Each row is followed by its group and then its class within the group.
|   1 |  11 | -22 |  19 |  24 | -14 |  -6 |   5 |   3 | -39 |  -8 |   8 |  -5 | -18 |   0 | -29 | -10 |  12 | -21 |  34 |  10 | -19 | -86 | -22 |   6 |  -3 |  22 |  26 |  10 |  19 | -30 | => R M
|   7 |  -4 |  15 |  -4 |   1 |  -3 |   8 |   0 |  11 | -31 | -36 |  -8 |  -1 |  -5 |   5 |   8 |  -9 |  -1 | -35 |  -2 |   3 | -13 | -37 |  -8 |   0 |  -3 |  33 |   7 |  -8 |  -4 | -26 | => Z F
|   8 |  14 |  -6 |   2 |  35 |  -3 |   4 |  -8 |   9 | -30 | -13 |   1 | -17 | -15 |   3 | -10 |   2 |   8 | -26 |  14 |  11 |  -9 | -61 | -22 |  14 |  -7 |  28 |  18 |   0 | -18 | -33 | => R H
|   6 | -16 |   2 |   4 | -34 |  -4 |  14 |   9 |  15 | -29 | -36 |  -3 |   5 |  -6 |   4 | -12 | -10 |   9 | -47 |   5 | -14 |  -5 |  -1 |   8 | -14 |  -5 |  38 |   3 | -19 |  -6 |  -6 | => Z Y
|   5 |  -1 |  -8 |  -1 |  24 | -16 |  19 |  -2 |  15 | -41 | -31 |  -2 |  -5 | -27 |  13 | -16 |   2 |  15 | -29 | -10 |  14 |  -7 | -42 | -22 |   6 | -10 |  40 |  14 |  15 | -14 | -31 | => C S
|   4 |  -2 |   2 |   5 |   9 |  -5 | -20 |   3 |   6 | -25 | -30 | -10 |   3 |  -3 |  -3 |  10 | -12 |   6 | -26 |   4 |   6 |  -6 | -78 |  -4 |   0 |  -4 |  32 |   5 |   0 |  -3 | -21 | => Z G
|   5 |  12 | -19 |   7 |  18 | -12 |  12 |   2 |   5 | -28 |  -8 |  16 |  -9 | -20 |  -4 | -18 |  -3 |  24 | -29 |  17 |  18 |   0 | -60 | -16 |  -2 |  -6 |  22 |  10 |   2 |  -3 | -23 | => R H
|   0 | -10 |   4 | -12 |   7 | -10 |  25 |  -7 |  10 |  -9 | -14 |  12 |   3 | -13 |   0 |   0 |   8 |  11 | -34 |  10 |  15 |  -1 |   2 | -10 | -10 |   0 |  28 |  21 |  -1 |   4 | -25 | => W E
|   5 |  -9 |  15 |  -7 |   4 |  -5 | -11 |  -3 |   1 | -42 | -42 |  -5 |   4 | -17 |   8 |   6 |   0 |  17 | -30 |   1 |  -9 |  -7 | -49 |  -3 |  10 | -18 |  34 |   5 |  -1 |   0 | -13 | => Z F
|  14 |  -3 |   2 |  -9 | -22 |  -1 |  23 |  -6 |   0 | -18 | -38 |  -8 |   1 |  -6 |  -2 |   8 |   6 |  12 | -15 |   7 |  -8 |  -1 |  17 |   9 |   9 |  -6 |  19 |  -2 |  -6 | -50 |  12 | => Z F
|  12 |  10 |  -8 |   3 |  10 |  -9 |   1 |  -1 |   8 | -21 |  -6 |   8 | -10 |  -8 |  -1 |  -5 |   5 |  11 | -23 |  12 |   1 | -20 | -51 | -12 | -10 |   0 |  21 |  11 |  -4 |   8 | -34 | => R H
|   4 |  24 | -17 |   3 |  16 |  -4 |  -6 |  -8 |  -5 | -36 |  -3 |   9 | -11 | -14 |  13 | -11 |   3 |  13 | -30 |  27 |  18 | -13 | -80 | -24 |  16 |   7 |  18 |  11 |   4 |   9 | -17 | => R M
|   4 |  -1 |   0 |  -6 |   2 |  -2 |  -9 |  -3 |   5 | -14 | -40 | -10 |   3 |  -7 |   4 |   1 | -10 |  11 | -20 |  -8 |   3 | -12 | -58 |  11 |   9 | -12 |  27 |   6 |   1 |  -1 |  -8 | => Z Y
|  29 |  24 |   0 |   5 |  16 |  -3 |  -7 |  -1 |  -1 | -19 |  -2 |   7 |  -8 | -20 |  -7 | -23 |  -2 |  21 | -20 |  13 |   7 |   5 | -43 | -19 |  13 |  -3 |  19 |  14 | -18 |   1 | -16 | => R M
|   6 | -19 | -10 |   8 |   3 | -17 |  36 |  -8 |   8 | -42 | -31 | -11 |  -9 | -20 |   4 | -11 |  -2 |  19 | -30 |  -2 |   5 |  -5 |   2 | -26 | -12 | -14 |  40 |  10 |   1 | -16 | -15 | => C N
|  13 |   7 |  -9 |   6 |  36 | -20 |   3 | -11 | -10 | -32 | -25 |  -1 |  -4 | -24 |  11 |  -8 |  -4 |  12 | -19 | -15 |  19 |  -2 | -57 | -18 |  19 |   1 |   5 |   6 |  21 |   5 | -25 | => C N
|   7 |  -4 |  -6 |   0 |  10 | -17 | -13 |   6 |   2 | -29 | -48 |  -9 |  -2 |   2 |   2 |  10 | -10 |  14 | -31 |  16 |  18 | -15 | -70 |   0 |  -2 |  -6 |  39 |   8 |  -2 |  -1 | -18 | => Z Y
|   3 |   1 |   8 | -22 |  10 |   1 | -19 |  -5 |  -5 | -22 | -31 |  -2 |   5 |   5 |   2 |  13 |  -7 |   3 | -25 |   2 |  13 | -13 | -75 |  -4 |  10 |   1 |  19 |   2 |  -1 |   2 | -17 | => Z F
|  16 |   3 | -19 |  15 |  28 | -18 |  12 |  -5 |   2 | -28 | -11 |  -3 | -14 | -14 |   0 |  -6 |  -6 |  11 | -20 |   1 |  12 | -13 | -59 | -20 |  11 |  -9 |  16 |  14 |   5 | -10 | -22 | => C S
|   3 | -15 | -27 |   2 |  10 | -22 |   1 |   9 |  12 | -41 | -10 | -10 |  -4 |  -7 |  12 | -23 | -19 |  16 | -44 |   3 |   0 |  -4 | -52 | -20 | -13 | -13 |  33 |  17 |  15 | -20 | -39 | => C S
|  -6 |  -1 |  -8 |  -6 |   9 | -10 | -27 |  10 |   6 | -27 | -50 |  -9 |   3 |  -6 |  17 |   3 |  -5 |  12 | -35 |   0 |   1 | -12 | -74 |  -4 |  -6 |  -9 |  37 |  10 |  -1 |  -3 | -18 | => Z G
|   5 | -23 | -28 |  20 |  38 | -23 | -49 |  25 |  13 | -63 | -28 |  -7 |  -9 | -17 |  11 | -17 | -36 |  26 | -85 |  23 |  12 | -13 | -97 | -22 | -14 |   6 |  59 |  30 |   9 |  -2 | -81 | => C N
|  12 |  -8 |  -9 |  -5 |   0 | -25 |  27 |  -9 |  -3 | -44 | -34 |   5 |  -4 | -28 |   7 | -16 |  -2 |   5 | -35 | -10 |   9 | -10 | -15 | -12 |   7 |  -9 |  31 |   4 |  17 | -10 | -26 | => C S
|   9 |   3 | -23 |   3 |  28 | -28 |   0 | -15 |  -4 | -34 | -15 |   4 |   2 | -10 |   9 | -23 | -12 |   4 | -36 | -10 |  21 | -14 | -66 | -15 |   4 |  -5 |  23 |  12 |  12 |   2 | -32 | => C S
|  15 |   1 | -12 |   4 |  13 |  -7 | -18 |  -2 |   1 |   0 | -23 |   2 |   6 |   0 |   6 |  19 | -14 |   6 | -13 |   8 |  14 |  -4 | -74 |  -8 |  10 |  -1 |   6 |  -3 |  -2 |  10 | -13 | => Z F
|  -2 |  -7 |  -7 |   5 |  25 |  -8 |  -9 |   3 |   2 | -20 |  -5 |   3 |   0 | -14 |   2 |   7 |  -4 |  12 | -31 |  -1 |  14 |  -8 | -68 | -18 |  -9 |   3 |  22 |  17 |  12 |  19 | -40 | => W T

Each row is followed by its group and then its class within the group.
|   8 |  -2 |  -4 |  -3 | -19 |  -1 |  -7 |  -1 |  28 |  -5 |  -5 |  22 |   2 |   5 |  -1 |   3 |  27 |   0 |   6 |   7 |  -1 | -10 |  -6 |  -6 | -10 |  -9 |  -7 |   8 |   8 |  -6 |   6 | => TP D
|   1 |  -1 |  -5 |  -1 |  10 |  -7 |   6 |   0 | -15 |  -3 | -13 |  -5 |  -3 |  -1 |  -5 | -13 |   8 |   2 |  11 |   3 |   2 |  10 |  16 |   6 |   8 |  10 |  -6 |  -2 | -11 |   3 |  -1 | => Pq Q
|   4 |  -2 |   1 |   0 | -36 |   6 | -16 |  -4 |  -1 |   0 |  23 |  -6 |  -2 |   3 |  -4 |  -8 |  -1 |  -8 |  10 | -12 |   0 | -14 |   1 | -12 |   3 |  -5 |  -3 |  -3 |   0 |  -6 |  -6 | => HR B
|  6 | -4 | -3 | -5 |  4 | -5 | -3 | 12 | 19 |  2 | -7 |  8 |  3 |  3 |  5 |  5 | 11 |  7 | -7 |  2 | -2 | -7 | -4 |  0 | -9 | -1 | -9 |  4 |  8 | -7 |  5 | => TP D
|   4 |   2 |   4 |  -2 | -20 |  10 |  -4 |  -3 |   0 |   3 |  19 |  -7 |   0 |  -2 |  -5 |  -2 |  -1 |  -6 |   8 |   0 |  -3 |  -9 |   8 |  -8 |   3 |   2 |  -4 |  -1 |  -2 |   6 |  -5 | => HR K
|   2 |  -3 |  -4 |   0 |   9 |  -2 |   5 |   4 |  13 | -10 | -20 |  15 |   1 |   3 |   6 |   1 |  12 |   8 |   5 |   4 |   0 |  -8 |  -8 | -14 | -15 |   1 |  -5 |   5 |   2 |  -7 |   9 | => TP U
|   1 |  -2 |   6 |   0 | -30 |   8 |  -9 |  -4 |  -5 |  -1 |  22 |  -6 |  -1 |   1 |  -6 |  -5 |  -9 |  -7 |   7 |  -5 |   1 |  -1 |   2 |  -8 |   4 |  -3 |   4 |   1 |   3 |   1 | -11 | => HR K
|   2 |   3 |   5 |   0 | -32 |   2 | -16 |  -4 |   3 |   6 |  26 |  -7 |   0 |  -5 |   0 |   1 |  -6 |  -9 |   7 |  -6 |  -2 | -11 |   1 |  -4 |   3 |  -3 |   4 |  -3 |   4 |   2 |  -7 | => HR B
|  4 |  1 |  4 | -3 | -8 |  1 | -8 | -1 | -7 |  1 | 22 | -5 |  1 | -3 |  1 |  2 | -2 | -9 |  9 |  0 | -2 |  3 | 12 |  1 |  1 | -1 |  2 |  4 | -5 |  1 | -4 | => HR K
|   1 |  -2 |  -5 |   0 |  10 | -12 |   2 |   1 |  12 |  -1 | -22 |  14 |   2 |   6 |   3 |  -1 |   8 |   6 |  -6 |   2 |   3 |   0 |  -5 |   2 |  -3 |  -2 |  -7 |   5 |   2 |  -7 |   8 | => TP U
|   0 |  -2 |  -5 |  -6 |  22 |  -3 |  12 |   1 |   9 |   0 | -15 |  11 |   2 |   0 |   7 |   2 |   5 |   9 |  -2 |   5 |   0 |   2 |  -1 |   7 |  -8 |  -3 |  -7 |   4 |  -3 |  -1 |   5 | => TP D
|   4 |  -2 |  -4 |  -5 |  20 |  -2 |   2 |   2 |  12 |  -1 | -23 |  11 |   2 |  -1 |   3 |   3 |   6 |   3 |  -4 |   7 |   0 |  -2 |  -8 |   4 |  -8 |   1 |  -5 |   1 |   2 |  -6 |   7 | => TP U
|   0 |  -1 |   0 |   2 | -33 |   1 |  -6 |   0 |   3 |  -9 |   1 |  -2 |  -2 |   2 |  -6 | -13 |  10 | -11 |  14 |  -4 |   0 |  -2 |   3 | -13 |   3 |   1 |  -3 |   5 |   0 |  -2 |  -7 | => Pq V
|  -7 |  -1 |   5 |  -3 | -39 |   2 |  -3 |   0 |  -3 | -20 |   4 |   3 |  -1 |   6 |  -7 | -11 |  14 | -13 |  19 |  -5 |   3 |  -4 |   2 | -10 |  -4 |  -3 |  -5 |   3 |  -2 |  -2 |  -1 | => Pq V
|   3 |  -7 |  -2 |   1 |   2 |  -4 |   2 |   3 |  20 |  -9 | -26 |  12 |   2 |   4 |  -2 |   2 |  13 |   7 |  12 |   5 |   0 | -11 | -10 |  -6 | -10 |   1 |  -4 |   7 |   4 |  -8 |   4 | => TP U
|  -4 |   0 |   1 |   2 | -21 |   3 |   2 |   4 |  -3 | -19 |  -3 |   2 |   1 |   3 |  -7 |  -9 |  10 |  -6 |  17 |  -2 |   4 |  -1 |   5 |  -7 |  -4 |   0 |  -5 |   6 |   0 |  -4 |   1 | => Pq V
|   3 |  -3 |  -2 |   2 |   1 |  -8 |   2 |   2 |  20 |   0 | -14 |  10 |   0 |  -4 |   2 |   4 |  11 |   6 |  -3 |  -7 |  -2 | -10 | -11 |  -6 | -15 |  -2 |  -7 |   5 |   6 |  -6 |   4 | => TP D
|   6 |  -4 |  -8 |  -3 |  19 |  -8 |   6 |   1 |  17 |  10 | -28 |  10 |   2 |   0 |   4 |   3 |  10 |   7 |  -8 |   5 |   0 |   1 |  -8 |   6 |  -8 |   1 |  -5 |   5 |   1 |  -7 |   8 | => TP U
|  -6 |   1 |   2 |  -2 | -14 |   3 |   7 |   5 |  -8 | -13 |   2 |   1 |   0 |   4 |  -2 |  -6 |   3 |  -5 |   9 |  -2 |   4 |   4 |   9 |  -4 |   1 |   2 |   0 |   2 |  -9 |  -2 |  -1 | => Pq V
|  -8 |  -2 |   0 |   5 | -29 |   3 |   1 |   5 |  -1 | -26 |  -7 |   7 |  -3 |   5 |  -8 |  -9 |  18 | -10 |  18 |   0 |   0 |  -2 |   5 | -12 |  -1 |  -2 |  -2 |   9 |  -3 |  -8 |   1 | => Pq Q
|   0 |   2 |   8 |   0 | -34 |   5 | -20 |  -9 |   4 |   7 |  31 |  -6 |  -2 |   8 |  -7 |   1 |  -4 |  -5 |  -4 | -13 |  -1 |  -9 |  -1 |  -6 |  10 | -10 |   2 |   2 |   3 |  -3 |  -6 | => HR B
|  -5 |   2 |   4 |  -4 | -16 |   6 |   2 |   2 | -14 | -18 |   4 |  -6 |  -2 |  -4 | -10 |  -6 |   7 |  -8 |  19 |   0 |  -3 |   5 |  13 |   1 |   3 |   1 |  -5 |  -7 |  -2 |   1 |  -4 | => Pq V
|  -3 |   0 |   2 |  -1 | -15 |   6 |   1 |   5 |  -8 | -12 |   2 |   1 |  -3 |   2 |  -4 |  -5 |   3 | -10 |  11 |   4 |   1 |   2 |   7 |  -8 |  -3 |   3 |  -3 |   2 |  -3 |   0 |   1 | => Pq V
|  -5 |  -1 |  -1 |   3 | -20 |   3 |   2 |   6 | -10 | -16 |  -2 |  -3 |  -8 |  -1 |  -3 |  -5 |   4 |  -9 |  24 |  -2 |   1 |  -6 |   3 |  -9 |  -1 |   1 |  -1 |   1 |  -2 |   2 |  -1 | => Pq V
